Below are the code and all the weights of a small trained network. Each question names an input and a class and asks about switching units off, where a switched-off unit gives its printed mean instead of its output.

import numpy as np


def w(rows, s, z=0):
    codes = np.array(rows[::2]) - 128.0
    scale = np.full(codes.shape[1], s)
    scale[-1] = z or s
    return codes * scale


def f(y):
    return np.maximum(y, 0)


def log_softmax(a):
    a = a - a.max(-1, keepdims=True)
    return a - np.log(np.exp(a).sum(-1, keepdims=True))


def net(x, mask):
    res = np.array(x, float).reshape(1, 8) / 4 @ E
    y = f(res @ A[0][:, :-1].T + A[0][:, -1])
    res = res + np.where(mask, y, B[0][:, -1]) @ B[0][:, :-1]
    return log_softmax(res[-1] @ U[:, :-1].T + U[:, -1])


A, B = {}, {}
E = w([
[109,187,188,1],'x0',
[194,92,138,101],'x1',
[229,188,149,153],'x2',
[154,112,196,146],'x3',
[124,100,230,207],'x4',
[182,11,145,67],'x5',
[125,128,129,152],'x6',
[193,146,44,171],'x7',
],0.0071)
A[0] = w([
[109,52,94,153,140],'neuron 1',
[208,184,107,181,207],'neuron 2',
[51,74,203,12,29],'neuron 3',
[55,134,205,72,164],'neuron 4',
[138,135,119,192,125],'neuron 5',
[77,63,79,155,192],'neuron 6',
[82,184,213,121,156],'neuron 7',
[142,107,152,217,255],'neuron 8',
[230,74,203,109,242],'neuron 9',
[49,180,195,127,113],'neuron 10',
[124,48,69,134,152],'neuron 11',
[60,62,146,178,229],'neuron 12',
[35,105,186,195,127],'neuron 13',
[119,181,140,114,127],'neuron 14',
[19,152,90,158,251],'neuron 15',
[52,208,65,125,67],'neuron 16',
[165,154,85,87,212],'neuron 17',
[244,99,183,101,242],'neuron 18',
[144,155,98,82,201],'neuron 19',
],0.011,0.0026)
B[0] = w([
[135,151,157,11,190],'neuron 1',
[177,206,81,251,231],'neuron 2',
[171,140,173,174,245],'neuron 3',
[179,197,167,171,235],'neuron 4',
[138,166,175,146,184],'neuron 5',
[165,153,169,14,201],'neuron 6',
[165,172,179,120,226],'neuron 7',
[130,133,199,134,235],'neuron 8',
[142,51,153,153,254],'neuron 9',
[222,203,138,55,225],'neuron 10',
[254,109,157,58,197],'neuron 11',
[124,134,148,65,225],'neuron 12',
[127,170,135,87,233],'neuron 13',
[150,148,51,56,171],'neuron 14',
[147,112,160,64,237],'neuron 15',
[148,67,111,113,219],'neuron 16',
[113,93,68,162,190],'neuron 17',
[132,65,191,188,243],'neuron 18',
[99,50,57,208,181],'neuron 19',
],0.0067,0.0081)
U = w([
[118,2,120,105,137],'0',
[138,154,118,87,177],'1',
[80,115,139,121,5],'2',
[146,73,158,222,113],'3',
[101,100,49,188,222],'4',
],0.013,0.0024)

Each question gives the input, the list of numbers given to net, and the class t.
The units are the neurons (one row each of A and B). Each row of codes is followed by its name. A weight is (code - 128) times the scale printed after its matrix; where a second scale follows, it is the last column's (A, B and U).
mask holds one flag per neuron, in row order. A switched-off neuron (its flag False) gives its mean, the last column of its row in B, instead of its output. The means were averaged over made-up inputs and are rounded, as every weight is.
A unit's drop is (log p(t) with every unit on - log p(t) with that unit switched off) / (log p(t) with every unit on - log p(t) with every unit switched off).
The circuit of an input: a set's keep is (log p(t) with only the set's units on - log p(t) with every unit switched off) / (log p(t) with every unit on - log p(t) with every unit switched off). Starting from the 12 units with the biggest drops (on a tie, the unit counted first), units are removed one at a time, each time the one whose removal leaves the highest keep (on an exact tie, the one counted first), for as long as the keep stays at least 0.8.
units of the circuit, in order: the units of the circuit, biggest drop first
most important unit: the unit with the biggest drop
k most important neurons: the k neurons with the biggest drops, biggest first
drop of u: that unit's drop, to one decimal
input [-4,-2,-6,-8,3,-1,1,-1], class 1: units of the circuit, in order => (neuron 6; neuron 18)
input [2,4,3,-3,2,7,-4,-4], class 3: units of the circuit, in order => (neuron 3; neuron 18)
input [8,8,2,2,-3,4,-5,3], class 3: units of the circuit, in order => (neuron 18; neuron 3)
input [-4,-5,-3,2,5,5,4,-2], class 1: most important unit => neuron 13
input [4,7,-7,1,4,0,-2,1], class 3: units of the circuit, in order => (neuron 3; neuron 4)
input [0,7,-6,-8,-4,-3,-7,8], class 0: 2 most important neurons => (neuron 11; neuron 16)
input [0,2,7,-1,-7,6,-4,-2], class 0: 2 most important neurons => (neuron 4; neuron 3)
input [-3,6,5,0,-7,5,2,6], class 3: 2 most important neurons => (neuron 2; neuron 18)
input [8,-2,4,-2,-1,-5,3,8], class 4: drop of neuron 19 => 0.1
input [-6,-8,-1,-6,-2,0,-4,-6], class 1: drop of neuron 13 => 0.1
input [2,-2,1,1,-5,7,0,-2], class 3: drop of neuron 5 => -0.1
input [4,-8,8,-8,7,-1,6,7], class 4: drop of neuron 5 => -0.1
